Below is a small trained network, with its code and all its weights. Each question gives an input and a class and asks what happens when units are switched off, that is, made to give their printed mean instead of their output.

import numpy as np


def w(rows, s, z=0):
    codes = np.array(rows[::2]) - 128.0
    scale = np.full(codes.shape[1], s)
    scale[-1] = z or s
    return codes * scale


def norm(h):
    return h / np.sqrt((h * h).mean(-1, keepdims=True) + 1e-5)


def f(y):
    return y / 2 * (1 + np.tanh(0.7978845608 * (y + 0.044715 * y**3)))


def log_softmax(a):
    a = a - a.max(-1, keepdims=True)
    return a - np.log(np.exp(a).sum(-1, keepdims=True))


def net(x, mask):
    res = np.array(x, float).reshape(1, 8) / 4 @ E
    u = 0
    for l in range(3):
        y = f(norm(res) @ A[l][:, :-1].T + A[l][:, -1])
        res = res + np.where(mask[u : u + 10], y, B[l][:, -1]) @ B[l][:, :-1]
        u += 10
    return log_softmax(norm(res)[-1] @ U[:, :-1].T + U[:, -1])


A, B = {}, {}
E = w([
[39,172,55,149,231,147,135,103,184,84,177],'x0',
[103,137,90,108,114,178,151,75,128,54,85],'x1',
[132,104,47,225,111,119,107,175,137,198,254],'x2',
[35,181,109,150,150,204,39,136,155,173,101],'x3',
[83,100,156,81,234,207,111,215,24,167,101],'x4',
[61,201,193,195,45,145,163,157,138,112,92],'x5',
[148,178,179,91,36,98,122,203,113,197,33],'x6',
[169,100,208,98,119,110,103,59,175,178,96],'x7',
],0.0059)
A[0] = w([
[104,102,119,138,169,141,105,114,30,152,61,61],'L0N0',
[1,200,170,156,45,157,81,110,156,137,78,49],'L0N1',
[81,145,113,124,133,181,122,72,167,103,140,117],'L0N2',
[45,86,160,57,179,187,97,120,79,182,82,2],'L0N3',
[136,112,83,95,140,79,191,90,216,61,97,129],'L0N4',
[97,122,144,36,67,111,212,81,72,60,106,46],'L0N5',
[63,127,30,178,129,196,120,114,123,119,221,40],'L0N6',
[120,143,109,113,98,130,84,149,67,158,166,166],'L0N7',
[119,166,133,84,150,141,180,93,187,86,128,31],'L0N8',
[55,137,110,116,154,67,117,89,147,150,112,101],'L0N9',
],0.0072,0.0037)
B[0] = w([
[107,103,192,141,175,195,117,215,178,159,148,165],'L0N0',
[85,227,210,253,114,180,176,115,210,100,64,249],'L0N1',
[108,122,110,178,96,133,141,195,93,193,144,197],'L0N2',
[207,46,207,91,174,169,66,134,187,52,102,199],'L0N3',
[177,110,95,130,180,10,60,167,108,133,109,253],'L0N4',
[171,130,154,180,188,84,137,149,78,38,53,225],'L0N5',
[13,127,59,115,147,82,86,82,104,34,204,248],'L0N6',
[49,120,194,119,60,97,132,119,112,90,156,167],'L0N7',
[188,146,142,99,160,88,104,235,51,162,113,165],'L0N8',
[169,234,111,114,111,164,62,144,163,154,101,148],'L0N9',
],0.006,0.0045)
A[1] = w([
[114,132,192,183,51,146,136,210,44,211,105,108],'L1N0',
[149,117,179,61,226,254,77,177,114,140,135,70],'L1N1',
[194,58,122,124,68,95,119,91,176,134,202,3],'L1N2',
[165,82,74,118,151,152,114,126,118,151,103,76],'L1N3',
[108,132,6,164,111,184,160,151,135,110,212,95],'L1N4',
[134,199,129,61,190,129,60,128,148,132,173,75],'L1N5',
[163,87,194,97,68,46,188,204,54,123,112,90],'L1N6',
[159,66,97,62,154,50,106,107,61,150,177,162],'L1N7',
[112,66,171,60,232,239,106,165,144,173,89,48],'L1N8',
[222,111,156,133,100,109,148,49,172,175,165,41],'L1N9',
],0.0063,0.0036)
B[1] = w([
[12,119,83,156,124,135,150,226,51,223,87,211],'L1N0',
[179,135,161,67,84,174,17,193,168,79,160,214],'L1N1',
[125,112,171,57,120,220,195,94,195,144,163,167],'L1N2',
[103,164,206,156,196,122,189,103,119,145,148,122],'L1N3',
[99,119,95,66,136,57,38,161,119,106,169,210],'L1N4',
[161,113,197,141,181,41,111,150,237,114,141,150],'L1N5',
[142,54,80,73,172,54,119,102,35,122,99,248],'L1N6',
[106,227,168,198,85,172,192,134,184,155,105,253],'L1N7',
[108,56,244,100,141,255,78,118,84,105,157,208],'L1N8',
[223,95,58,140,43,115,138,57,173,135,173,161],'L1N9',
],0.0064,0.0045)
A[2] = w([
[180,150,99,110,175,64,191,98,112,119,115,126],'L2N0',
[249,120,100,165,89,106,138,104,198,145,152,98],'L2N1',
[118,183,168,196,83,170,86,193,82,131,135,88],'L2N2',
[165,75,103,106,67,152,177,32,174,177,173,3],'L2N3',
[141,68,79,122,89,139,185,161,71,254,152,76],'L2N4',
[133,152,177,60,105,180,117,95,60,146,43,124],'L2N5',
[204,130,172,68,123,129,173,88,89,22,75,92],'L2N6',
[108,236,151,171,94,204,201,161,189,157,55,74],'L2N7',
[95,115,12,145,185,175,103,129,99,64,206,86],'L2N8',
[127,92,195,66,167,222,103,186,128,119,105,65],'L2N9',
],0.0078,0.0043)
B[2] = w([
[167,115,105,157,144,158,103,128,136,135,105,215],'L2N0',
[119,186,130,105,188,177,144,88,123,164,110,224],'L2N1',
[118,118,171,77,119,94,184,83,151,120,55,212],'L2N2',
[110,149,135,105,117,194,115,11,160,183,173,180],'L2N3',
[66,114,130,69,191,106,110,135,99,199,146,171],'L2N4',
[124,140,134,168,129,127,117,147,173,86,199,223],'L2N5',
[169,95,109,127,90,142,180,94,81,74,161,247],'L2N6',
[88,126,169,189,71,105,232,108,145,133,94,235],'L2N7',
[117,115,113,167,51,119,84,166,165,116,172,250],'L2N8',
[133,112,169,62,110,211,86,104,149,107,156,254],'L2N9',
],0.011,0.0049)
U = w([
[147,64,224,35,132,245,65,173,129,56,166,161],'0',
[48,161,171,231,54,122,221,147,161,107,40,179],'1',
[171,200,79,159,241,89,70,143,195,149,93,5],'2',
[162,146,97,72,162,167,155,14,151,229,176,108],'3',
[57,66,123,47,142,75,157,223,22,223,130,75],'4',
[47,136,29,199,103,93,49,185,189,86,228,200],'5',
[254,84,71,153,148,81,176,103,41,46,88,136],'6',
],0.012,0.003)

Each question gives the input, the list of numbers given to net, and the class t.
The units are the neurons (one row each of A and B). Each row of codes is followed by its name. A weight is (code - 128) times the scale printed after its matrix; where a second scale follows, it is the last column's (A, B and U).
mask holds one flag per neuron, layer by layer. A switched-off neuron (its flag False) gives its mean, the last column of its row in B, instead of its output. The means were averaged over made-up inputs and are rounded, as every weight is.
A unit's drop is (log p(t) with every unit on - log p(t) with that unit switched off) / (log p(t) with every unit on - log p(t) with every unit switched off).
The circuit of an input: a set's keep is (log p(t) with only the set's units on - log p(t) with every unit switched off) / (log p(t) with every unit on - log p(t) with every unit switched off). Starting from the 12 units with the biggest drops (on a tie, the unit counted first), units are removed one at a time, each time the one whose removal leaves the highest keep (on an exact tie, the one counted first), for as long as the keep stays at least 0.8.
units of the circuit, in order: the units of the circuit, biggest drop first
top k neurons: the k neurons with the biggest drops, biggest first
k most important neurons of layer l: the k neurons of layer l with the biggest drops, biggest first
drop of u: that unit's drop, to one decimal
input [7,-4,-6,-5,1,-6,4,2], class 6: top 2 neurons	[L0N4 L2N6]
input [-1,-6,7,7,1,-4,5,8], class 4: units of the circuit, in order	[L1N0 L2N4]
input [6,-1,0,7,-3,-1,2,4], class 1: units of the circuit, in order	[L0N1]
input [-4,-5,-3,-8,3,-2,4,-5], class 4: top 2 neurons	[L1N0 L2N4]
input [1,-3,-6,1,-2,4,-8,4], class 6: top 3 neurons	[L0N4 L0N6 L0N0]
input [1,-7,6,6,-6,6,-1,-1], class 1: top 2 neurons	[L0N1 L2N2]
input [-2,1,5,-1,-3,-6,-8,5], class 3: 2 most important neurons of layer 2	[L2N3 L2N1]
input [1,-6,7,-2,0,4,3,-6], class 4: top 2 neurons	[L1N0 L2N4]
input [-6,-5,6,2,-6,4,-1,-2], class 4: top 2 neurons	[L1N0 L2N4]
input [-8,2,-2,-1,4,3,4,-6], class 4: top 2 neurons	[L1N0 L1N6]
input [3,0,6,6,-7,7,-3,4], class 1: top 2 neurons	[L0N1 L2N7]
input [-4,1,0,-7,-4,6,7,-3], class 6: top 2 neurons	[L1N6 L0N5]
input [-2,2,-7,8,0,4,-3,7], class 1: 2 most important neurons of layer 0	[L0N1 L0N2]
input [-6,-5,8,-2,2,2,3,7], class 4: units of the circuit, in order	[L1N0]
input [-7,-5,4,3,7,-5,3,-8], class 0: 3 most important neurons of layer 0	[L0N0 L0N3 L0N2]
input [-8,-3,7,0,8,-2,-7,-6], class 5: top 2 neurons	[L0N6 L2N8]
input [3,3,0,-3,0,0,-4,4], class 2: drop of L0N4	0.8
input [-6,-3,2,5,-5,-2,0,4], class 3: drop of L2N7	0.0
input [8,-4,6,4,2,5,4,4], class 1: drop of L0N1	1.1
input [-3,2,3,3,-4,-6,8,3], class 3: most important neuron of layer 2	[L2N3]
